Below is a small trained network, with its code and all its weights. Each question gives an input and a target symbol and asks what happens when units are switched off, that is, made to give their printed mean instead of their output.

import numpy as np


def w(rows, s, z=0):
    codes = np.array(rows[::2]) - 128.0
    scale = np.full(codes.shape[1], s)
    scale[-1] = z or s
    return codes * scale


def f(y):
    return np.maximum(y, 0)


def softmax(a):
    e = np.exp(a - a.max(-1, keepdims=True))
    return e / e.sum(-1, keepdims=True)


def log_softmax(a):
    a = a - a.max(-1, keepdims=True)
    return a - np.log(np.exp(a).sum(-1, keepdims=True))


def net(x, mask):
    ids = ['αβγδεζηλξπσφω'.index(c) for c in x.split()]
    T = len(ids)
    res = E[ids] + P[:T]
    u = 0
    for l in range(2):
        r = res
        for j in range(2):
            rows = slice(2 * j, 2 * j + 2)
            q, k, v = (r @ M[l][rows].T for M in (Q, K, V))
            z = softmax(np.where(np.tri(T) > 0, q @ k.T / 2**0.5, -1e9)) @ v
            o = O[l][rows]
            res = res + np.where(mask[u + j], z, o[:, -1]) @ o[:, :-1]
        u += 2
        y = f(res @ A[l][:, :-1].T + A[l][:, -1])
        res = res + np.where(mask[u : u + 4], y, B[l][:, -1]) @ B[l][:, :-1]
        u += 4
    return log_softmax(res[-1] @ U[:, :-1].T + U[:, -1])


Q, K, V, O, A, B = {}, {}, {}, {}, {}, {}
E = w([
[159,18,152,64,88,134,111,239,94,78,171,198],'α',
[51,123,190,183,127,61,115,112,100,108,2,131],'β',
[120,65,121,174,147,105,217,98,177,110,133,128],'γ',
[146,133,147,107,55,134,45,132,111,155,159,147],'δ',
[122,71,184,147,137,97,116,220,140,172,233,124],'ε',
[154,116,106,131,65,148,129,45,178,93,105,176],'ζ',
[161,50,117,85,102,102,119,114,94,76,211,23],'η',
[156,62,127,132,107,25,109,57,100,194,193,189],'λ',
[100,144,157,170,80,178,122,81,190,184,118,66],'ξ',
[35,55,186,103,151,153,95,55,106,137,164,150],'π',
[182,179,67,163,79,88,151,160,182,177,111,129],'σ',
[122,112,49,110,145,222,174,148,105,224,228,141],'φ',
[18,169,102,51,184,87,90,152,194,141,130,89],'ω',
],0.018)
P = w([
[125,97,110,151,124,139,122,159,113,125,112,122],'0',
[194,205,217,76,162,109,186,95,104,135,127,128],'1',
[210,157,175,96,186,121,142,116,129,143,95,107],'2',
[131,187,215,102,89,97,193,112,79,119,149,142],'3',
[113,48,75,173,122,127,72,168,151,122,107,124],'4',
[70,115,134,163,49,97,132,160,121,110,143,151],'5',
[201,68,109,108,231,157,74,135,155,156,65,94],'6',
[188,245,249,67,131,96,218,102,85,104,140,129],'7',
[248,173,200,51,244,129,134,92,120,144,87,101],'8',
[103,161,191,154,37,96,184,143,98,96,158,148],'9',
[142,55,73,152,187,121,55,155,158,159,84,129],'10',
[71,76,112,201,62,121,117,168,137,109,131,152],'11',
],0.011)
Q[0] = w([
[59,80,42,211,83,124,70,149,133,101,142,120],'0.h0',
[67,171,141,89,38,103,218,126,94,106,170,134],'0.h0',
[189,178,225,39,152,145,204,105,113,144,120,122],'0.h1',
[200,78,104,119,252,162,51,122,151,144,74,106],'0.h1',
],0.029)
K[0] = w([
[239,195,232,60,236,141,161,88,111,128,100,133],'0.h0',
[179,16,61,156,223,155,8,132,169,159,50,102],'0.h0',
[21,36,23,207,28,125,63,160,150,123,138,139],'0.h1',
[54,212,169,107,15,102,250,132,71,83,193,149],'0.h1',
],0.023)
V[0] = w([
[99,130,57,2,133,74,105,132,105,187,68,165],'0.h0',
[131,75,97,91,167,120,229,161,171,69,122,238],'0.h0',
[165,158,91,94,105,134,42,145,42,39,129,147],'0.h1',
[113,88,76,73,132,91,207,65,131,110,100,42],'0.h1',
],0.0094)
O[0] = w([
[47,132,91,21,162,36,108,119,125,202,101,136,124],'0.h0',
[165,131,105,152,165,130,156,166,151,46,162,254,187],'0.h0',
[158,13,177,17,27,92,105,157,207,125,121,79,3],'0.h1',
[137,184,48,141,188,100,136,60,79,7,179,74,189],'0.h1',
],0.0046,0.0025)
A[0] = w([
[125,135,152,123,161,115,118,235,99,96,154,67,5],'0.n0',
[144,164,121,83,105,149,71,140,104,107,120,162,77],'0.n1',
[158,120,46,97,117,120,187,151,65,151,115,122,64],'0.n2',
[151,224,101,129,139,154,2,155,15,80,152,159,140],'0.n3',
],0.0093,0.0031)
B[0] = w([
[146,253,128,208,143,162,49,131,208,73,131,233,207],'0.n0',
[104,102,116,54,122,82,107,138,145,159,120,107,180],'0.n1',
[91,140,124,60,132,114,128,197,124,91,89,86,242],'0.n2',
[75,13,193,56,85,92,203,146,212,222,50,32,254],'0.n3',
],0.0054,0.0028)
Q[1] = w([
[208,62,78,151,249,167,31,133,162,149,64,106],'1.h0',
[27,59,20,201,56,122,73,146,140,123,137,126],'1.h0',
[224,38,72,140,254,173,22,117,162,175,43,112],'1.h1',
[235,199,241,25,219,133,178,103,118,151,90,134],'1.h1',
],0.024)
K[1] = w([
[80,223,208,80,29,93,238,117,91,104,190,147],'1.h0',
[252,186,239,52,237,143,163,106,114,152,84,124],'1.h0',
[85,246,224,75,46,101,239,117,80,100,183,141],'1.h1',
[3,79,25,212,19,110,94,151,138,101,170,127],'1.h1',
],0.024)
V[1] = w([
[158,130,154,188,160,43,79,251,105,118,116,70],'1.h0',
[206,107,121,118,142,83,179,113,76,193,204,131],'1.h0',
[137,174,116,53,139,219,156,162,159,140,161,109],'1.h1',
[223,174,32,135,106,96,148,143,168,162,49,117],'1.h1',
],0.011)
O[1] = w([
[151,73,112,165,192,146,76,200,77,111,90,112,3],'1.h0',
[200,153,209,93,143,90,173,98,64,151,138,132,150],'1.h0',
[160,236,226,42,164,156,172,141,118,113,103,106,115],'1.h1',
[251,77,97,112,254,181,69,90,201,185,77,106,106],'1.h1',
],0.006,0.0047)
A[1] = w([
[175,189,81,160,72,73,155,186,158,148,118,106,78],'1.n0',
[147,133,139,151,90,134,113,101,61,84,9,154,139],'1.n1',
[135,161,198,129,139,81,127,100,141,99,65,140,2],'1.n2',
[113,84,162,115,190,167,110,106,137,126,134,134,80],'1.n3',
],0.014,0.0047)
B[1] = w([
[200,70,131,112,184,208,62,76,66,80,56,145,243],'1.n0',
[185,89,134,99,207,156,79,90,218,169,177,136,251],'1.n1',
[76,21,2,163,134,181,107,174,110,161,144,99,245],'1.n2',
[122,165,139,111,57,156,147,112,48,53,81,150,254],'1.n3',
],0.0071,0.0064)
U = w([
[118,93,143,80,129,119,154,201,165,86,119,191,33],'α',
[77,94,109,157,154,134,109,135,142,131,124,133,1],'β',
[116,100,143,183,160,97,254,151,159,88,82,122,182],'γ',
[118,117,158,97,78,117,106,148,145,182,96,107,71],'δ',
[129,168,186,184,158,161,91,172,137,142,186,178,168],'ε',
[125,133,109,82,118,166,125,80,214,124,171,190,146],'ζ',
[144,118,142,104,143,108,112,134,131,60,197,43,133],'η',
[141,134,123,127,158,43,126,106,91,180,149,177,133],'λ',
[110,195,166,215,104,172,129,108,152,181,109,77,191],'ξ',
[56,125,165,113,130,163,122,93,106,98,137,168,67],'π',
[148,160,112,136,135,129,113,143,108,124,77,149,161],'σ',
[125,150,85,96,135,178,176,175,107,165,171,143,183],'φ',
[66,193,107,84,186,82,98,147,151,108,104,136,221],'ω',
],0.0072,0.0037)

Each question gives the input, a string of symbols that net reads in full, and the target symbol t.
The units are the heads (2 rows each of Q, K, V and O) and the neurons (one row each of A and B). Each row of codes is followed by its name. A weight is (code - 128) times the scale printed after its matrix; where a second scale follows, it is the last column's (O, A, B and U).
mask holds one flag per unit, layer by layer, with each layer's heads first. A switched-off unit (its flag False) gives its mean, the last column of its rows in O or B, instead of its output. The means were averaged over made-up inputs and are rounded, as every weight is.
A unit's drop is (log p(t) with every unit on - log p(t) with that unit switched off) / (log p(t) with every unit on - log p(t) with every unit switched off).
The circuit of an input: a set's keep is (log p(t) with only the set's units on - log p(t) with every unit switched off) / (log p(t) with every unit on - log p(t) with every unit switched off). Starting from all 12 units, units are removed one at a time, each time the one whose removal leaves the highest keep (on an exact tie, the one counted first), for as long as the keep stays at least 0.8.
units of the circuit, in order: the units of the circuit, biggest drop first
most important unit: the unit with the biggest drop
k most important neurons: the k neurons with the biggest drops, biggest first
k most important neurons of layer l: the k neurons of layer l with the biggest drops, biggest first
heads that matter: for each layer, one digit per head in row order, 1 if its drop is at least 0.15 and else 0, layers parted by /
input ζ π σ ζ η α ω α γ λ λ, target α: most important unit	0.h1
input ζ ε λ φ σ ζ ζ ζ ε γ, target ζ: heads that matter	00 / 11
input β ζ δ ω γ σ λ φ, target γ: heads that matter	11 / 00
input ζ δ β φ δ ζ ε σ, target σ: heads that matter	00 / 10
input α φ ξ ω δ η δ γ ω ζ λ η, target ω: heads that matter	10 / 00
input η π α σ π π ζ λ, target π: heads that matter	00 / 11
input δ ζ ζ ω η ξ, target ζ: units of the circuit, in order	1.h0, 1.h1
input λ ζ ζ η ε ζ φ π ζ π, target φ: units of the circuit, in order	1.n2, 1.h1, 1.h0
input σ ζ γ ω ζ ζ β, target β: 3 most important neurons of layer 1	1.n2, 1.n1, 1.n3
input γ π π ζ η ξ ζ ξ γ π δ, target ξ: heads that matter	11 / 00
input π λ α ε φ ω β ζ π, target ω: units of the circuit, in order	0.h0, 1.h0
input ζ π ζ β σ δ ζ φ ε ζ φ ε, target ε: heads that matter	00 / 00
input ζ π π η η α ξ σ ε β ε, target σ: 2 most important neurons	1.n3, 1.n1
input ζ ζ ζ ζ β β β ζ η η δ, target δ: units of the circuit, in order	0.n3
input η η φ σ ζ β ζ ξ λ, target β: units of the circuit, in order	1.h0, 1.h1
input π λ ζ φ, target π: heads that matter	00 / 01
input π η ζ ζ π, target η: units of the circuit, in order	0.h1, 1.h0
input β δ ξ, target β: units of the circuit, in order	1.h1, 1.h0
input α δ ε σ λ, target δ: heads that matter	11 / 00
input ω π ζ σ β π ζ, target σ: units of the circuit, in order	1.h1, 1.n3, 1.h0
input β ω ξ λ π, target ω: units of the circuit, in order	0.h0, 1.h1
input ε ζ ζ π δ σ ζ δ, target δ: units of the circuit, in order	0.h0, 0.h1
input ζ λ λ π ζ η π ζ η π ε, target ζ: heads that matter	00 / 10
input ζ ζ φ β ω δ ζ σ η, target δ: units of the circuit, in order	0.h1
input η ζ ω φ λ α ζ ζ π ζ ω, target ζ: heads that matter	10 / 10
